Below are the code and all the weights of a small trained network. Each question names an input and a target symbol and asks about switching units off, where a switched-off unit gives its printed mean instead of its output.

import numpy as np


def w(rows, s, z=0):
    codes = np.array(rows[::2]) - 128.0
    scale = np.full(codes.shape[1], s)
    scale[-1] = z or s
    return codes * scale


def norm(h):
    return h / np.sqrt((h * h).mean(-1, keepdims=True) + 1e-5)


def f(y):
    return np.maximum(y, 0)


def softmax(a):
    e = np.exp(a - a.max(-1, keepdims=True))
    return e / e.sum(-1, keepdims=True)


def log_softmax(a):
    a = a - a.max(-1, keepdims=True)
    return a - np.log(np.exp(a).sum(-1, keepdims=True))


def net(x, mask):
    ids = ['ΘΛβγζμξσ'.index(c) for c in x.split()]
    T = len(ids)
    res = E[ids] + P[:T]
    u = 0
    for l in range(2):
        q, k, v = (norm(res) @ M[l].T for M in (Q, K, V))
        z = softmax(np.where(np.tri(T) > 0, q @ k.T / 2**0.5, -1e9)) @ v
        res = res + np.where(mask[u], z, O[l][:, -1]) @ O[l][:, :-1]
        u += 1
        y = f(norm(res) @ A[l][:, :-1].T + A[l][:, -1])
        res = res + np.where(mask[u : u + 8], y, B[l][:, -1]) @ B[l][:, :-1]
        u += 8
    return log_softmax(norm(res)[-1] @ U[:, :-1].T + U[:, -1])


Q, K, V, O, A, B = {}, {}, {}, {}, {}, {}
E = w([
[53,16,179],'Θ',
[134,88,50],'Λ',
[192,190,82],'β',
[144,93,84],'γ',
[159,117,81],'ζ',
[217,151,105],'μ',
[134,1,61],'ξ',
[141,91,85],'σ',
],0.0078)
P = w([
[68,3,236],'0',
[191,93,14],'1',
[31,197,111],'2',
[207,85,35],'3',
[31,198,109],'4',
[212,84,37],'5',
[34,188,114],'6',
[212,80,35],'7',
[33,185,117],'8',
[217,79,40],'9',
[35,185,120],'10',
[215,71,41],'11',
[34,185,121],'12',
],0.004)
Q[0] = w([
[106,254,147],'0.h0',
[116,221,166],'0.h0',
],0.01)
K[0] = w([
[188,198,57],'0.h0',
[250,190,134],'0.h0',
],0.013)
V[0] = w([
[105,73,157],'0.h0',
[35,3,143],'0.h0',
],0.0041)
O[0] = w([
[251,152,93,176],'0.h0',
[38,227,43,254],'0.h0',
],0.0019,0.0048)
A[0] = w([
[173,23,70,120],'0.n0',
[27,109,109,7],'0.n1',
[128,176,87,101],'0.n2',
[34,38,142,129],'0.n3',
[121,166,47,246],'0.n4',
[247,103,78,196],'0.n5',
[7,106,2,199],'0.n6',
[143,239,184,64],'0.n7',
],0.0075,0.002)
B[0] = w([
[198,161,63,199],'0.n0',
[146,204,15,173],'0.n1',
[253,44,184,153],'0.n2',
[120,160,64,211],'0.n3',
[47,189,87,194],'0.n4',
[51,117,152,193],'0.n5',
[160,207,220,254],'0.n6',
[196,198,121,139],'0.n7',
],0.0054,0.0086)
Q[1] = w([
[246,50,21],'1.h0',
[168,66,126],'1.h0',
],0.011)
K[1] = w([
[123,7,176],'1.h0',
[90,115,205],'1.h0',
],0.016)
V[1] = w([
[149,67,254],'1.h0',
[60,172,217],'1.h0',
],0.0048)
O[1] = w([
[137,254,190,2],'1.h0',
[196,147,24,71],'1.h0',
],0.0081,0.0037)
A[1] = w([
[113,253,120,61],'1.n0',
[239,204,133,86],'1.n1',
[188,43,238,224],'1.n2',
[101,183,167,2],'1.n3',
[179,182,49,136],'1.n4',
[216,30,132,83],'1.n5',
[116,84,50,184],'1.n6',
[191,125,60,88],'1.n7',
],0.0072,0.0029)
B[1] = w([
[140,96,131,189],'1.n0',
[82,148,146,173],'1.n1',
[166,207,109,134],'1.n2',
[121,7,122,134],'1.n3',
[154,104,142,233],'1.n4',
[115,129,117,147],'1.n5',
[129,156,162,255],'1.n6',
[109,107,132,190],'1.n7',
],0.015,0.0059)
U = w([
[6,151,146,243],'Θ',
[208,131,78,131],'Λ',
[130,126,247,170],'β',
[113,82,130,8],'γ',
[104,80,146,139],'ζ',
[144,227,157,251],'μ',
[89,136,50,144],'ξ',
[110,81,120,53],'σ',
],0.017,0.0013)

Each question gives the input, a string of symbols that net reads in full, and the target symbol t.
The units are the heads (2 rows each of Q, K, V and O) and the neurons (one row each of A and B). Each row of codes is followed by its name. A weight is (code - 128) times the scale printed after its matrix; where a second scale follows, it is the last column's (O, A, B and U).
mask holds one flag per unit, layer by layer, with each layer's heads first. A switched-off unit (its flag False) gives its mean, the last column of its rows in O or B, instead of its output. The means were averaged over made-up inputs and are rounded, as every weight is.
A unit's drop is (log p(t) with every unit on - log p(t) with that unit switched off) / (log p(t) with every unit on - log p(t) with every unit switched off).
The circuit of an input: a set's keep is (log p(t) with only the set's units on - log p(t) with every unit switched off) / (log p(t) with every unit on - log p(t) with every unit switched off). Starting from the 12 units with the biggest drops (on a tie, the unit counted first), units are removed one at a time, each time the one whose removal leaves the highest keep (on an exact tie, the one counted first), for as long as the keep stays at least 0.8.
units of the circuit, in order: the units of the circuit, biggest drop first
k most important neurons: the k neurons with the biggest drops, biggest first
top k neurons in layer l: the k neurons of layer l with the biggest drops, biggest first
input μ Θ ξ Θ β ξ β ζ Θ Λ, target β: top 3 neurons in layer 0 => (0.n6, 0.n3, 0.n1)
input ξ Θ γ Θ Λ β ξ β Θ β Θ ζ, target Θ: 3 most important neurons => (0.n5, 0.n1, 0.n4)
input μ Θ σ ζ Θ β ζ σ, target β: top 2 neurons in layer 1 => (1.n0, 1.n1)
input μ Θ β β β Θ, target β: units of the circuit, in order => (0.n4, 1.h0)
input ξ β ξ Θ β γ, target Θ: 2 most important neurons => (0.n5, 1.n4)
input β ξ Λ β Θ ζ, target μ: top 4 neurons in layer 0 => (0.n3, 0.n1, 0.n4, 0.n0)
input μ ξ β γ, target β: top 3 neurons in layer 0 => (0.n0, 0.n4, 0.n3)
input Θ ζ σ Θ β β Λ Θ, target Λ: units of the circuit, in order => (0.n3, 0.n2, 1.h0, 0.n4)
input ξ γ ξ ξ β Θ Θ ξ β μ, target Θ: top 4 neurons in layer 0 => (0.n5, 0.n6, 0.n4, 0.n1)
input β Θ σ ζ Θ Λ, target μ: 2 most important neurons => (0.n3, 0.n1)
input ξ β β β Θ μ Θ ζ, target Θ: 3 most important neurons => (0.n5, 0.n6, 0.n1)
input β γ Λ Θ ξ β ξ Θ Θ γ, target μ: top 4 neurons in layer 0 => (0.n3, 0.n1, 0.n6, 0.n4)
input ξ Θ ξ μ, target Θ: 2 most important neurons => (0.n5, 0.n6)
input β β β β σ γ Θ Λ ξ μ, target μ: top 2 neurons in layer 1 => (1.n1, 1.n6)
input μ μ Θ β ξ Λ Λ σ β Θ, target β: 3 most important neurons => (0.n3, 0.n6, 0.n5)
input ξ μ β β ξ β, target Θ: top 3 neurons in layer 0 => (0.n5, 0.n6, 0.n4)
input ξ γ β ζ σ Λ, target Θ: 2 most important neurons => (0.n5, 0.n4)
input β Θ γ Θ Θ Θ β, target β: most important neuron => (0.n7)
input μ γ γ Θ β β β, target β: top 2 neurons in layer 0 => (0.n4, 0.n7)
input β ξ Λ Θ γ Θ σ ξ, target μ: top 2 neurons in layer 0 => (0.n3, 0.n1)
input β β ξ Θ β Θ ζ β β Θ, target μ: 4 most important neurons => (0.n1, 0.n4, 0.n5, 0.n6)
